W =
50  83  78  23  65  57  46  47
59   7  73  38  49  38  69  58
51  51  51  51  51  51  51  51
74  52  64  54  29  34  34  21
59   7  73  38  48  38  69  58
Counting starts at 1.
The entry in the top-right corner: 47
The entry in row 2 and column 1 is 59
The entry directly below 57?
Answer: 38
The entry directly above 48 -> 29
The maximum?
Answer: 83
The bottom-left entry -> 59
The entry at row 3, column 1 -> 51
The entry just left of 64 is 52
The entry just left of the largest entry?
Answer: 50
The entry directly below 78?
Answer: 73
The entry at row 3, column 3?
Answer: 51

Read these off the row that follows.
1) What is the second entry from the left?
2) What is the 1st entry?
3) What is the entry just left of the smallest entry?
4) What is the third entry from the right?
5) What is the last entry?
[35 58 57 22 55 39 67 60 49 77 28 66 58 70 46]
1) 58
2) 35
3) 57
4) 58
5) 46

Questions about the matrix below.
1) The entry just right of -72.814?
2) The entry just right of 4.050?
3) The entry just right of -25.011?
[[  34.635  -49.029    1.280    3.690    4.404   27.208   26.057   55.489
    85.734   47.825   83.999   32.717   25.368   83.009]
 [  63.662  103.161   91.842  107.336   12.587   48.223  -10.180   96.103
    26.165  -19.820   17.664   21.490   17.711  -23.932]
 [ 122.703  -49.685   -5.330    4.050   21.713   55.928   39.196   33.516
    31.584    2.196   35.857   39.271   45.744   24.539]
 [ 257.250 -214.980 -202.999 -176.591 -143.939 -104.531  -42.937 -108.337
  -111.613  -78.190  -78.129  -37.612 -123.457  -14.846]
 [  90.069  -44.173   -7.726  -18.536   25.844  -41.431    3.866   25.653
   -25.162   28.140  -88.972  -41.937  -61.388  -41.243]
 [  41.132   27.665   76.018   90.851   73.483   54.869   41.379   85.318
    62.873   84.712   89.275  -11.351  112.789   67.572]
 [-118.524  137.702  102.163  126.494  143.700   73.155  137.329  171.655
    97.512   69.983  123.804  120.955  120.453  170.572]
 [ 139.875 -104.489 -101.147  -51.295  -35.959  -82.543  -58.144  -63.760
   -43.186   -1.650  -64.259  -64.127  -61.532  -50.138]
 [  93.268   40.119   -5.725   25.017    3.541  -18.437  -39.645    2.149
     4.302   37.885  -25.011  -23.120  -17.521  -86.281]
 [ -44.211  167.468   97.935   86.910  110.166   58.168  103.253   -2.612
     8.087  -72.814  -33.122   62.065  -76.349   46.962]
 [  44.015   61.871   33.679   61.283   66.832  112.686  120.483   72.446
    55.670  101.074  106.854   98.099   95.049   92.502]]
1) -33.122
2) 21.713
3) -23.120
